dil: [169 168  95  90 155]
nagut: [165 135  90 120 157]
pudo: [154  87  96 100  91]
geza: [132 105 157 120  90]
find: [157 120  90] : geza
find: [ 96 100] : pudo
find: [154  87  96 100] : pudo

duzi: [136 131  99 146 108 103 117 134 156 150 134 114 101]
pul: [112 104 127 127 142 137 120 117 114 113 144 123 109]
vare: [135 136 122 149 106 116 102 141 155 129 140 130 115]
Lon: [135 136 122 149 106 116 102 141 155 150 132 114 106]
find: [135 136 122 149 106 116 102 141 155 150 132 114 106] : Lon
find: [135 136 122 149 106 116 102 141 155 150 132] : Lon
find: [135 136 122 149 106 116 102 141 155 129 140 130 115] : vare
find: [127 142 137 120 117 114 113 144 123 109] : pul

Dorom: [138 125 129 128 160 126 140 140 155]
niva: [114 105 135 145 144 133 164 125 108]
novep: [118 108 134 142 140 140 160 126 118]
deg: [138 125 129 128 123 167 156 126  95]
find: [105 135 145 144 133 164 125 108] : niva
find: [140 140 160 126] : novep
find: [138 125 129 128 123 167 156 126  95] : deg
find: [138 125 129 128 160 126 140] : Dorom

Nuguf: [101 108 115 160]
Fari: [112 133 131 118]
geno: [101 108 114 104]
find: [101 108 114 104] : geno

dulu: [151 111 133 151 117 112 148 134 127 125 146 107 128 109 113 118 139 121
 129 143 130 141 146 116 118 154 138 113 111 120 126 122 139 125 127 118
 137 120 106 126 123 149 134 133 121]
mede: [122 114 115 123 112 118 122 116 138 136 123 108 136 109 115 124 120 112
 122 127 136 142 138 119 130 128 120 115 132 137 114 111 146 133 128 113
 143 126 107 119 120 138 135 140 131]
gunuf: [122 114 114 123 112 118 122 116 138 136 123 108 136 109 115 124 120 112
 122 127 136 142 138 119 130 128 120 115 132 137 114 111 146 133 128 113
 143 126 107 129 120 138 135 140 131]
Fetat: [144 145 119 143  94 106 137 123 116 140 135  90 138 139 134 139 143 141
 115 130 118 120 121 104 134 143 143 107 143 128 104  95 115 132 130 141
 115 121 126 141 112 128 133 111 120]
Tir: [148 134 125 125 146 107 128 109 113 118 139 121 136 109 113 118 139 121
 129 143 130 141 146 116 118 154 138 113 111 120 126 122 139 125 127 113
 143 126 107 119 120 138 135 140 131]
puzu: [131 142 124 119 110 114 129 111 140 127 122  99 124 144 144 142 135 148
 121 122 133 142 136 106 130 129 135 118 131 114 110 104 141 118 146 144
 136 115 140 145 107 133 127 136 114]
find: [122 114 114 123 112 118 122 116 138 136 123 108 136 109 115 124 120 112
 122 127 136 142 138 119 130 128 120 115 132 137 114 111 146 133 128 113
 143 126 107 129 120 138 135 140 131] : gunuf
find: [148 134 125 125 146 107 128 109 113 118 139 121 136 109 113 118 139 121
 129 143 130 141 146 116 118 154 138 113 111 120 126 122 139 125 127 113
 143 126 107 119 120 138 135 140 131] : Tir
find: [148 134 127 125 146 107 128 109 113 118 139 121] : dulu
find: [122 114 115 123 112 118 122 116 138 136 123 108 136 109 115 124 120 112
 122 127 136 142 138 119 130 128 120 115 132 137 114 111 146 133 128 113
 143 126 107 119 120 138 135 140 131] : mede
find: [141 115 130 118 120 121 104 134 143] : Fetat

rom: [150 120 118 143 144 127 131 123 140 118 120 115 117 129 126 129 124 129
 137 133 138 118 110 131 136 143 124 128 135 124]
teza: [124 112 130 105 110 147 122 112 130 138 130 129 134 121 127 131 129 103
 136 120 146 151 111 131 129 128 123 136 119 125]
gakil: [128 128 122 125 117 122 117 116 130 115 128 136 127 117 136 120 124 132
 132 129 125 126 157 106 132 129 125  97 128 107]
mobo: [129 130 121 135 129 132 106 119 132 124 124 132 114 123 144 121 122 139
 138 138 142 136 144 114 138 129 125 111 123 109]
Gumiz: [133 131 122 124 124 124 114 115 142 119 119 146 118 125 126 124 129 136
 131 128 130 134 145  96 128 127 125 107 130 113]
boguz: [152 121 119 145 144 131 135 125 144 120 121 115 117 126 123 129 123 128
 137 133 141 116 111 131 135 124 143 128 136 124]
find: [131 136 143 124 128 135] : rom
find: [152 121 119 145 144 131 135 125 144 120 121 115 117 126 123 129 123 128
 137 133 141 116 111 131 135 124 143 128 136 124] : boguz
find: [136 131 128 130 134 145  96 128 127 125 107] : Gumiz
find: [124 112 130 105 110 147 122 112 130 138 130 129 134 121 127 131 129 103
 136 120 146 151 111 131 129 128 123 136 119 125] : teza
find: [130 115 128 136] : gakil

Morak: [123 147 126 115]
vide: [147 123 126 107]
Dofe: [ 95 116 143 129]
nama: [115 142 126 115]
find: [123 147] : Morak
find: [123 147 126 115] : Morak
find: [126 107] : vide
find: [147 126 115] : Morak
find: [ 95 116 143] : Dofe

tulo: [ 92 132 140 114 118 127 120 118 132 131 150]
rora: [124 135 128 136 124 149 130 149 164 124 140]
kipuf: [120 136 143 120 157 101 149 128 150 136 152]
morug: [127 164 139 115 128 138 120 102 132 129 138]
mupu: [124 145 136 113 131 101 110 152 135 142 134]
sop: [115 128 138 119 102 148  97 135 120 133 127]
Guke: [104 128 128 128 105 135 119  96 142 124 133]
Gitip: [116 146 117 129 131 133 129 160 149 139 146]
Lago: [127 122 136 143 120 157 101 149 128 126 135]
Fata: [132 137 135 120 125 104  93 141 120 142 122]
kiv: [110 138 112 133 126 135 118 160 130 145 145]
find: [104 128 128 128 105 135 119  96 142 124 133] : Guke
find: [122 136 143 120 157 101 149 128] : Lago
find: [115 128 138 120 102] : morug

